[[124 139 143 149 143 149 112]
 [124 139 143 149 143 148 112]
 [132 117 113 107 113 107 144]] -> 144

[[128 115 149 150 127 147 153]
 [102 108 133 122 137 120 130]
 [151 145 120 132 118 134 123]] -> 123

[[117 126 131 115 139 123]
 [116 119 134 120 131 132]
 [104 113 132 117 135 129]] -> 129

[[124 129 143 139 128 126 144]
 [113 140 128 132 141 148 129]
 [141 116 130 126 116 106 128]] -> 128

[[118 134 131 129 149 148 144]
 [113 126 134 127 147 143 107]
 [141 128 119 127 104 109 145]] -> 145

[[143 155 127 133 128 138]
 [123 105 139 138 148 128]
 [138 143 144 133 123 141]] -> 141

[[142 121 138 127 151 107]
 [124 125 120 125 113 144]
 [150 129 124 119 139 118]] -> 118

[[120 116 157 153 110 146]
 [142 146 154 100 134 104]
 [126 146 129 146 139 118]] -> 118

[[110 134 140 118]
 [107 137 140 116]
 [106 143 140 120]] -> 120

[[131 156 133 118 136]
 [152 103 105 154 110]
 [149 149 144 152 102]] -> 102
---
array([[142, 122, 132, 139, 158],
       [124, 113, 144, 119, 107],
       [111, 152, 107, 124, 122]]) yields 113

array([[123, 130, 155, 124, 121, 126],
       [125, 142, 115, 130, 117, 127],
       [130, 122, 118, 130, 128, 129]]) yields 142

array([[117, 101, 109,  99, 146, 110],
       [115, 115, 136, 116, 126, 109],
       [105, 127, 116, 123, 121, 134]]) yields 115

array([[114, 116, 112, 131],
       [113, 133, 114, 105],
       [144, 127, 145, 147]]) yields 133

array([[108, 140, 129, 119, 130, 117, 111],
       [147, 106, 115, 135, 133, 127, 112],
       [140, 115, 119, 132, 131, 126, 125]]) yields 106

array([[131, 133, 149, 144, 126],
       [149, 124, 116, 143, 156],
       [133, 149, 144, 127, 117]]) yields 124
---
[117 128 123 122 133 116 107] Answer: 107
[156 151 143 124 135 127 129] Answer: 129
[157 100 140 146] Answer: 146
[107 115 122 135 111 117] Answer: 117
[110 109 125 106 149] Answer: 149
[127 153 138 130 118 141] Answer: 141
[149 103 109 111  99] Answer: 99
---
Input:
[[121 124 122 146 120 130]
 [121 119 119 152 115 128]
 [117 130 127 154 115 118]]
Output: 117

Input:
[[113 128 150 127]
 [126 128 154 119]
 [131 127  99 136]]
Output: 131

Input:
[[128 124 126 136 128]
 [128 130 108 115 128]
 [126 147 103 126 126]]
Output: 126

Input:
[[125 132 131 125 131 130 130]
 [133 114 104 130 131 120 127]
 [128 125 125 128 128 127 129]]
Output: 128

Input:
[[108 102 108 146 131 118 134]
 [153 149 152 111 150 125 137]
 [128 128 129 126 127 127 127]]
Output: 128

Input:
[[135 125 114 128 127 137 126]
 [134 132 128 128 128 122 125]
 [118 124 146 128 127 102 125]]
Output: 118
---
((105, 135, 132, 120, 142, 134), (129, 130, 139, 106, 135, 135)) --> 130
(131, 147, 156, 124, 132, 113) --> 147
((128, 129, 128, 128, 127, 126), (128, 127, 128, 127, 128, 130), (151, 126, 137, 137, 110, 121)) --> 126
(146, 148, 104, 124, 140, 110) --> 148
(158, 116, 124, 107, 123, 151) --> 116
((128, 120, 133, 124, 127, 138), (128, 137, 154, 126, 114, 138)) --> 137
---
[[104 119 143 135 130]
 [129 129 126 130 129]
 [141 130 125 124 111]] → 143, 141

[110 123 124 153 142] → 153, 142

[[125 110 135 150 107 103]
 [125 118 124 130 121 106]] → 150, 135

[143 117 141 122 156] → 156, 143

[106 124 115 153 156 137] → 156, 153

[[117 148 116 108]
 [125 111 152 114]
 [128 124 136 131]] → 152, 148
---
107,115,129,112,123,136
107,114,130,112,123,137
139,130,126,132,127,129
: 130

104,128,130,129,140
134,126,127,128,127
104,128,128,128,144
: 128

127,130,106,113,136,150,102
146,128,122,118,113,119,140
125,129,127,127,130,129,130
: 129

128,137,133,126,136,123,139
130,111,127,127,120,131,133
119,135,140,120,128,126,157
: 135

130,128,126,140,142,138
105,119,144,136,131,122
129,128,128,130,127,128
: 128

132,154,151,136,127,127
129,126,135,136,130,124
128,128,127,127,129,130
: 128

121,119,123,122,134
108,124,124,135,136
130,152,148,143,123
: 152

110,98,112,148,136,117,116
116,108,113,145,129,125,106
146,153,144,102,125,139,143
: 153

114,126,127,125,134,127,125
128,128,128,128,128,128,128
101,124,128,121,139,126,122
: 124
---
[156  99 124 149 157 128 142] ans = 142

[[149 109 134 135 140 139 123]
 [119 143 139 133 119 129 153]
 [113 149 130 124 117 119 147]] ans = 133

[[120 101 102 115 122]
 [116 117 109 118 143]
 [131 134 132 125 126]] ans = 120

[109 122 136 113 151] ans = 122

[116 146 150 129 118] ans = 129

[158 100 133 129 135 130 108] ans = 130
---
[[135 133 142 121 127 118]
 [134 119 141 118 107 134]
 [144 132 137 104 140 108]]: 135

[[109 152 134 114 124]
 [109 152 134 114 124]
 [152  99 108 144 150]]: 109

[[135 129 117 114 113]
 [127 119 117 105 106]
 [128 111 125 112 111]]: 135

[[134 131 134 118]
 [136 130 121 118]
 [109 123 136 152]]: 134

[[128 118 128 115 123 113]
 [122 141 122 129 156  98]
 [140 118 140 118 156  99]]: 128

[[123 136 156 133]
 [142 145 116 126]
 [124 106 126 141]]: 123

[[120 149 127 147 104 121 154]
 [114 123 132 123 147 138 133]
 [124 139 128 139 115 123 143]]: 120

[[110 135 109 125 139 145 152]
 [139 126 149 131 108 110 103]
 [150 123 136 132 126 111 124]]: 110

[[129 111 139 112 122]
 [127 145 118 144 134]
 [151 131 154 143 126]]: 129

[[126 116 137 140 124 108]
 [135 154 133 127 137 123]
 [129 141 131 129 130 129]]: 126
